Below is a small trained network, with its code and all its weights. Each question gives an input and a class and asks what happens when units are switched off, that is, made to give their printed mean instead of their output.

import numpy as np


def w(rows, s, z=0):
    codes = np.array(rows[::2]) - 128.0
    scale = np.full(codes.shape[1], s)
    scale[-1] = z or s
    return codes * scale


def norm(h):
    return h / np.sqrt((h * h).mean(-1, keepdims=True) + 1e-5)


def f(y):
    return y / 2 * (1 + np.tanh(0.7978845608 * (y + 0.044715 * y**3)))


def log_softmax(a):
    a = a - a.max(-1, keepdims=True)
    return a - np.log(np.exp(a).sum(-1, keepdims=True))


def net(x, mask):
    res = np.array(x, float).reshape(1, 2) / 4 @ E
    u = 0
    for l in range(3):
        y = f(norm(res) @ A[l][:, :-1].T + A[l][:, -1])
        res = res + np.where(mask[u : u + 7], y, B[l][:, -1]) @ B[l][:, :-1]
        u += 7
    return log_softmax(norm(res)[-1] @ U[:, :-1].T + U[:, -1])


A, B = {}, {}
E = w([
[126,179,232,152,217,150],'x0',
[141,101,148,255,165,55],'x1',
],0.0035)
A[0] = w([
[189,93,123,218,161,70,115],'L0N0',
[168,136,86,54,52,215,173],'L0N1',
[127,27,2,161,52,65,253],'L0N2',
[113,157,147,118,191,119,155],'L0N3',
[124,144,99,162,77,137,178],'L0N4',
[177,116,123,122,121,164,94],'L0N5',
[167,134,106,100,100,141,136],'L0N6',
],0.0061,0.0023)
B[0] = w([
[88,102,121,86,127,77,190],'L0N0',
[91,109,134,150,143,64,209],'L0N1',
[255,37,150,141,89,102,254],'L0N2',
[121,140,95,132,74,163,147],'L0N3',
[127,122,154,138,125,111,146],'L0N4',
[117,125,115,136,147,122,126],'L0N5',
[117,132,139,158,133,78,142],'L0N6',
],0.0087,0.0078)
A[1] = w([
[193,201,130,175,121,255,3],'L1N0',
[42,141,116,184,94,129,56],'L1N1',
[20,180,165,124,130,83,138],'L1N2',
[157,138,146,163,78,103,176],'L1N3',
[188,89,102,136,152,102,87],'L1N4',
[86,165,175,165,131,84,109],'L1N5',
[96,157,94,6,118,132,148],'L1N6',
],0.0051,0.00067)
B[1] = w([
[219,175,253,55,22,149,158],'L1N0',
[70,135,139,105,135,151,139],'L1N1',
[61,129,43,158,196,152,251],'L1N2',
[149,150,115,128,135,186,183],'L1N3',
[128,169,140,179,73,138,221],'L1N4',
[84,153,94,116,198,167,180],'L1N5',
[94,61,83,181,202,64,151],'L1N6',
],0.0051,0.0024)
A[2] = w([
[226,83,107,147,50,140,3],'L2N0',
[147,153,144,118,123,116,116],'L2N1',
[142,72,110,95,127,88,147],'L2N2',
[59,109,90,57,127,153,82],'L2N3',
[254,116,142,186,42,151,60],'L2N4',
[115,127,43,104,124,139,133],'L2N5',
[173,21,146,97,92,46,138],'L2N6',
],0.0058,0.0013)
B[2] = w([
[86,188,130,203,195,103,199],'L2N0',
[124,144,135,101,77,93,127],'L2N1',
[229,107,180,172,145,163,172],'L2N2',
[50,123,133,185,158,75,138],'L2N3',
[3,147,107,113,223,126,212],'L2N4',
[112,133,185,155,190,163,130],'L2N5',
[140,154,218,254,34,142,254],'L2N6',
],0.0041,0.0072)
U = w([
[7,140,89,125,242,137,165],'0',
[195,152,2,78,105,188,2],'1',
[165,218,210,12,91,231,120],'2',
[217,68,164,219,65,78,166],'3',
],0.0099,0.0076)

Each question gives the input, the list of numbers given to net, and the class t.
The units are the neurons (one row each of A and B). Each row of codes is followed by its name. A weight is (code - 128) times the scale printed after its matrix; where a second scale follows, it is the last column's (A, B and U).
mask holds one flag per neuron, layer by layer. A switched-off neuron (its flag False) gives its mean, the last column of its row in B, instead of its output. The means were averaged over made-up inputs and are rounded, as every weight is.
A unit's drop is (log p(t) with every unit on - log p(t) with that unit switched off) / (log p(t) with every unit on - log p(t) with every unit switched off).
The circuit of an input: a set's keep is (log p(t) with only the set's units on - log p(t) with every unit switched off) / (log p(t) with every unit on - log p(t) with every unit switched off). Starting from the 12 units with the biggest drops (on a tie, the unit counted first), units are removed one at a time, each time the one whose removal leaves the highest keep (on an exact tie, the one counted first), for as long as the keep stays at least 0.8.
units of the circuit, in order: the units of the circuit, biggest drop first
top k neurons: the k neurons with the biggest drops, biggest first
k most important neurons of layer l: the k neurons of layer l with the biggest drops, biggest first
drop when u is switched off: that unit's drop, to one decimal
input [4,1], class 2: top 4 neurons : (L0N1; L1N0; L0N3; L0N0)
input [6,0], class 2: top neuron : (L0N1)
input [2,0], class 2: top 3 neurons : (L0N1; L0N0; L1N0)
input [8,-7], class 2: top 2 neurons : (L0N0; L1N0)
input [1,0], class 2: units of the circuit, in order : (L0N1; L0N0; L1N0; L0N2)
input [8,0], class 2: top 2 neurons : (L0N1; L0N2)
input [-1,-4], class 0: 2 most important neurons of layer 0 : (L0N2; L0N1)
input [6,-4], class 2: 2 most important neurons of layer 0 : (L0N0; L0N1)
input [7,-5], class 2: top 2 neurons : (L0N0; L1N0)
input [0,-1], class 0: drop when L0N2 is switched off : 1.0
input [6,6], class 0: drop when L2N6 is switched off : 0.0
input [5,-2], class 2: drop when L0N0 is switched off : 1.1
